Below is a small trained network, with its code and all its weights. Each question gives an input and a class and asks what happens when units are switched off, that is, made to give their printed mean instead of their output.

import numpy as np


def w(rows, s, z=0):
    codes = np.array(rows[::2]) - 128.0
    scale = np.full(codes.shape[1], s)
    scale[-1] = z or s
    return codes * scale


def norm(h):
    return h / np.sqrt((h * h).mean(-1, keepdims=True) + 1e-5)


def f(y):
    return y / 2 * (1 + np.tanh(0.7978845608 * (y + 0.044715 * y**3)))


def log_softmax(a):
    a = a - a.max(-1, keepdims=True)
    return a - np.log(np.exp(a).sum(-1, keepdims=True))


def net(x, mask):
    res = np.array(x, float).reshape(1, 7) / 4 @ E
    u = 0
    for l in range(3):
        y = f(norm(res) @ A[l][:, :-1].T + A[l][:, -1])
        res = res + np.where(mask[u : u + 3], y, B[l][:, -1]) @ B[l][:, :-1]
        u += 3
    return log_softmax(norm(res)[-1] @ U[:, :-1].T + U[:, -1])


A, B = {}, {}
E = w([
[147,135,127,149,139,96,150,127,122,136,106,136],'x0',
[123,157,113,139,163,122,133,156,114,90,136,134],'x1',
[135,125,132,151,115,154,162,140,165,127,139,128],'x2',
[185,204,143,143,63,54,92,194,105,194,230,90],'x3',
[121,127,91,45,151,181,229,106,75,167,175,202],'x4',
[120,147,126,135,131,137,124,125,100,146,110,122],'x5',
[164,93,140,171,68,177,114,116,8,102,174,237],'x6',
],0.011)
A[0] = w([
[152,203,109,65,111,97,165,151,132,198,215,109,11],'L0N1',
[108,174,116,38,182,110,193,131,163,184,148,68,29],'L0N2',
[109,176,92,3,161,113,236,114,135,205,186,150,2],'L0N3',
],0.019,0.0069)
B[0] = w([
[63,140,195,161,167,89,107,57,132,148,162,184,237],'L0N1',
[142,163,9,70,59,79,124,128,208,116,79,167,228],'L0N2',
[198,87,174,148,148,225,137,204,52,120,124,52,254],'L0N3',
],0.015,0.018)
A[1] = w([
[126,151,102,100,105,77,193,136,80,194,248,136,3],'L1N1',
[116,58,67,26,182,201,235,112,129,94,24,118,54],'L1N2',
[122,209,155,117,149,30,132,161,171,229,227,24,28],'L1N3',
],0.015,0.0032)
B[1] = w([
[56,60,181,130,154,162,161,63,75,129,115,168,157],'L1N1',
[1,124,240,176,218,51,120,24,131,129,177,159,254],'L1N2',
[49,102,199,196,179,112,110,86,141,92,140,127,187],'L1N3',
],0.007,0.017)
A[2] = w([
[137,150,108,177,46,116,117,122,79,149,213,204,2],'L2N1',
[136,108,87,112,72,146,206,100,29,127,196,254,61],'L2N2',
[115,136,154,214,109,79,52,143,178,103,114,3,154],'L2N3',
],0.019,0.0032)
B[2] = w([
[57,130,139,112,194,100,157,81,201,114,84,128,212],'L2N1',
[195,166,4,85,40,88,97,189,194,133,101,74,242],'L2N2',
[196,118,104,98,101,196,158,176,62,146,153,126,254],'L2N3',
],0.011,0.014)
U = w([
[197,112,154,157,145,237,163,220,32,146,153,66,110],'0',
[2,134,201,210,179,72,130,40,116,135,158,175,251],'1',
[139,194,5,106,72,67,124,166,220,136,74,97,25],'2',
],0.0096,0.0018)

Each question gives the input, the list of numbers given to net, and the class t.
The units are the neurons (one row each of A and B). Each row of codes is followed by its name. A weight is (code - 128) times the scale printed after its matrix; where a second scale follows, it is the last column's (A, B and U).
mask holds one flag per neuron, layer by layer. A switched-off neuron (its flag False) gives its mean, the last column of its row in B, instead of its output. The means were averaged over made-up inputs and are rounded, as every weight is.
A unit's drop is (log p(t) with every unit on - log p(t) with that unit switched off) / (log p(t) with every unit on - log p(t) with every unit switched off).
The circuit of an input: a set's keep is (log p(t) with only the set's units on - log p(t) with every unit switched off) / (log p(t) with every unit on - log p(t) with every unit switched off). Starting from all 9 units, units are removed one at a time, each time the one whose removal leaves the highest keep (on an exact tie, the one counted first), for as long as the keep stays at least 0.8.
units of the circuit, in order: the units of the circuit, biggest drop first
top k neurons: the k neurons with the biggest drops, biggest first
drop when u is switched off: that unit's drop, to one decimal
input [0,2,6,8,-7,1,7], class 1: top 4 neurons -> L0N3, L2N1, L0N2, L2N2
input [6,-1,-1,0,-6,3,-2], class 0: units of the circuit, in order -> L2N3
input [-6,-1,-2,4,-4,-1,-3], class 0: top 3 neurons -> L2N3, L1N2, L2N1
input [-8,8,3,8,7,7,2], class 1: top 3 neurons -> L0N1, L2N3, L2N1
input [-6,4,-2,-4,2,6,5], class 2: top 3 neurons -> L0N3, L2N2, L1N3
input [-8,-7,2,0,-1,4,5], class 2: top 2 neurons -> L0N3, L2N2
input [0,-3,-2,2,-6,1,3], class 0: units of the circuit, in order -> L0N2, L0N1
input [-6,-7,-6,3,4,3,-1], class 0: top 2 neurons -> L0N3, L1N2
input [-5,0,6,-7,-8,-5,-5], class 0: top 2 neurons -> L2N3, L0N2
input [0,0,5,8,-3,-3,-8], class 1: top 2 neurons -> L0N1, L2N2
input [-6,-1,6,2,-1,-6,-2], class 1: top 2 neurons -> L0N3, L2N2
input [6,-3,-7,-8,8,3,0], class 0: top 4 neurons -> L0N3, L0N1, L0N2, L2N1
input [8,-5,4,-4,-7,3,3], class 0: top 2 neurons -> L0N2, L0N1
input [-2,5,8,5,4,0,8], class 2: top 2 neurons -> L2N2, L1N2
input [0,8,2,8,1,0,7], class 1: top 2 neurons -> L0N2, L0N1
input [-5,-8,7,-4,8,-2,-1], class 0: drop when L0N3 is switched off -> 8.3
input [3,5,7,4,-1,0,3], class 1: drop when L0N3 is switched off -> 0.2
input [-2,-6,3,8,2,-1,1], class 1: drop when L1N3 is switched off -> 0.0
